Here is a tiny trained network, its code and every weight. The questions are about switching its units off for an input and a target symbol, where a switched-off unit gives its printed mean instead of its output.

import numpy as np


def w(rows, s, z=0):
    codes = np.array(rows[::2]) - 128.0
    scale = np.full(codes.shape[1], s)
    scale[-1] = z or s
    return codes * scale


def f(y):
    return y / 2 * (1 + np.tanh(0.7978845608 * (y + 0.044715 * y**3)))


def softmax(a):
    e = np.exp(a - a.max(-1, keepdims=True))
    return e / e.sum(-1, keepdims=True)


def log_softmax(a):
    a = a - a.max(-1, keepdims=True)
    return a - np.log(np.exp(a).sum(-1, keepdims=True))


def net(x, mask):
    ids = ['ΘΛαβγεζημξστφψω'.index(c) for c in x.split()]
    T = len(ids)
    res = E[ids] + P[:T]
    u = 0
    for l in range(2):
        r = res
        for j in range(2):
            rows = slice(2 * j, 2 * j + 2)
            q, k, v = (r @ M[l][rows].T for M in (Q, K, V))
            z = softmax(np.where(np.tri(T) > 0, q @ k.T / 2**0.5, -1e9)) @ v
            o = O[l][rows]
            res = res + np.where(mask[u + j], z, o[:, -1]) @ o[:, :-1]
        u += 2
        y = f(res @ A[l][:, :-1].T + A[l][:, -1])
        res = res + np.where(mask[u : u + 4], y, B[l][:, -1]) @ B[l][:, :-1]
        u += 4
    return log_softmax(res[-1] @ U[:, :-1].T + U[:, -1])


Q, K, V, O, A, B = {}, {}, {}, {}, {}, {}
E = w([
[51,119,155,164],'Θ',
[151,155,163,142],'Λ',
[200,189,146,51],'α',
[153,79,228,106],'β',
[145,75,63,142],'γ',
[106,179,136,140],'ε',
[197,80,144,105],'ζ',
[53,187,97,86],'η',
[196,93,148,85],'μ',
[39,113,101,207],'ξ',
[2,97,76,118],'σ',
[165,43,129,222],'τ',
[91,123,174,131],'φ',
[74,120,141,151],'ψ',
[146,161,138,79],'ω',
],0.018)
P = w([
[141,232,253,30],'0',
[152,94,123,201],'1',
[171,124,110,237],'2',
[140,124,129,145],'3',
[111,125,143,127],'4',
[119,122,136,157],'5',
[152,121,113,213],'6',
[151,132,126,125],'7',
[173,117,114,145],'8',
],0.0049)
Q[0] = w([
[23,6,140,154],'0.h1',
[130,90,237,93],'0.h1',
[28,178,254,25],'0.h2',
[56,171,172,173],'0.h2',
],0.008)
K[0] = w([
[2,10,125,156],'0.h1',
[32,215,191,137],'0.h1',
[175,162,196,99],'0.h2',
[76,168,145,177],'0.h2',
],0.0077)
V[0] = w([
[121,53,83,37],'0.h1',
[106,128,176,173],'0.h1',
[148,173,120,106],'0.h2',
[184,126,255,102],'0.h2',
],0.0095)
O[0] = w([
[180,91,55,109,95],'0.h1',
[70,113,54,133,169],'0.h1',
[130,217,91,147,118],'0.h2',
[182,152,113,255,253],'0.h2',
],0.0083,0.0038)
A[0] = w([
[187,120,179,107,104],'0.n1',
[144,30,203,74,253],'0.n2',
[102,223,3,166,64],'0.n3',
[2,202,49,115,119],'0.n4',
],0.0076,0.0038)
B[0] = w([
[178,116,151,254,172],'0.n1',
[111,163,205,118,242],'0.n2',
[216,211,61,11,167],'0.n3',
[150,144,204,13,254],'0.n4',
],0.007,0.004)
Q[1] = w([
[112,155,118,172],'1.h1',
[154,167,253,132],'1.h1',
[192,73,89,73],'1.h2',
[114,85,8,96],'1.h2',
],0.0075)
K[1] = w([
[81,151,164,139],'1.h1',
[120,196,116,125],'1.h1',
[112,118,177,179],'1.h2',
[75,98,8,132],'1.h2',
],0.012)
V[1] = w([
[45,134,254,108],'1.h1',
[187,21,205,166],'1.h1',
[15,110,138,200],'1.h2',
[133,223,215,150],'1.h2',
],0.0059)
O[1] = w([
[80,96,33,72,173],'1.h1',
[110,137,211,71,130],'1.h1',
[45,178,228,131,78],'1.h2',
[78,144,72,254,253],'1.h2',
],0.0091,0.0055)
A[1] = w([
[159,98,174,5,64],'1.n1',
[103,117,111,123,251],'1.n2',
[150,62,71,186,222],'1.n3',
[151,102,47,63,205],'1.n4',
],0.011,0.003)
B[1] = w([
[171,100,83,183,183],'1.n1',
[219,118,176,2,161],'1.n2',
[126,202,163,56,255],'1.n3',
[120,131,175,159,190],'1.n4',
],0.0089,0.0093)
U = w([
[55,143,148,100,61],'Θ',
[80,181,134,178,132],'Λ',
[196,137,80,156,1],'α',
[118,108,175,193,97],'β',
[166,47,131,126,207],'γ',
[85,127,1,164,165],'ε',
[186,94,184,129,36],'ζ',
[168,166,75,35,150],'η',
[193,125,207,106,199],'μ',
[95,129,197,36,126],'ξ',
[193,68,120,39,137],'σ',
[106,85,228,122,131],'τ',
[65,110,116,171,167],'φ',
[72,114,120,130,145],'ψ',
[148,146,99,135,26],'ω',
],0.0094,0.0048)

Each question gives the input, a string of symbols that net reads in full, and the target symbol t.
The units are the heads (2 rows each of Q, K, V and O) and the neurons (one row each of A and B). Each row of codes is followed by its name. A weight is (code - 128) times the scale printed after its matrix; where a second scale follows, it is the last column's (O, A, B and U).
mask holds one flag per unit, layer by layer, with each layer's heads first. A switched-off unit (its flag False) gives its mean, the last column of its rows in O or B, instead of its output. The means were averaged over made-up inputs and are rounded, as every weight is.
A unit's drop is (log p(t) with every unit on - log p(t) with that unit switched off) / (log p(t) with every unit on - log p(t) with every unit switched off).
The circuit of an input: a set's keep is (log p(t) with only the set's units on - log p(t) with every unit switched off) / (log p(t) with every unit on - log p(t) with every unit switched off). Starting from all 12 units, units are removed one at a time, each time the one whose removal leaves the highest keep (on an exact tie, the one counted first), for as long as the keep stays at least 0.8.
circuit, biggest first: the units of the circuit, biggest drop first
top k neurons in layer l: the k neurons of layer l with the biggest drops, biggest first
heads that matter: for each layer, one digit per head in row order, 1 if its drop is at least 0.15 and else 0, layers parted by /
drop of u: that unit's drop, to one decimal
input η ζ τ Θ η μ φ, target η: top neuron in layer 0	[0.n4]
input ε ε Λ, target Λ: circuit, biggest first	[1.h2, 0.h1]
input ξ μ ψ, target ξ: circuit, biggest first	[0.h2, 1.n1, 1.h2]
input η φ μ, target η: circuit, biggest first	[1.n3, 1.h1, 0.h2]
input ξ η η φ μ ξ Θ, target ξ: circuit, biggest first	[0.h2, 0.n4, 0.h1]
input η γ μ ζ, target η: top 2 neurons in layer 0	[0.n2, 0.n4]
input σ ε β ε ξ ξ, target ξ: heads that matter	01 / 00
input ω Λ μ μ Λ η α, target α: circuit, biggest first	[0.h2, 1.h1, 1.h2]
input ζ ε γ β ζ ε η, target η: heads that matter	00 / 00
input η τ φ μ ξ Θ Λ, target η: heads that matter	01 / 11
input η μ Θ, target η: top 2 neurons in layer 0	[0.n4, 0.n3]
input ε μ τ ε Λ Λ, target Λ: top 2 neurons in layer 0	[0.n4, 0.n3]
input ε μ σ, target σ: top 2 neurons in layer 1	[1.n1, 1.n2]
input Λ ε ε ε, target ε: top 2 neurons in layer 1	[1.n3, 1.n4]
input Λ μ τ ξ η, target η: top 2 neurons in layer 0	[0.n3, 0.n4]
input η τ μ, target η: top neuron in layer 1	[1.n3]
input ω τ α, target α: top 2 neurons in layer 1	[1.n2, 1.n4]
input η μ ψ μ μ μ τ σ, target σ: drop of 0.h2	0.0
input ζ Λ Λ β, target β: drop of 0.h2	0.3
input ξ Λ ω β ξ, target ξ: drop of 1.n2	0.2
input τ μ τ, target τ: top neuron in layer 1	[1.n1]
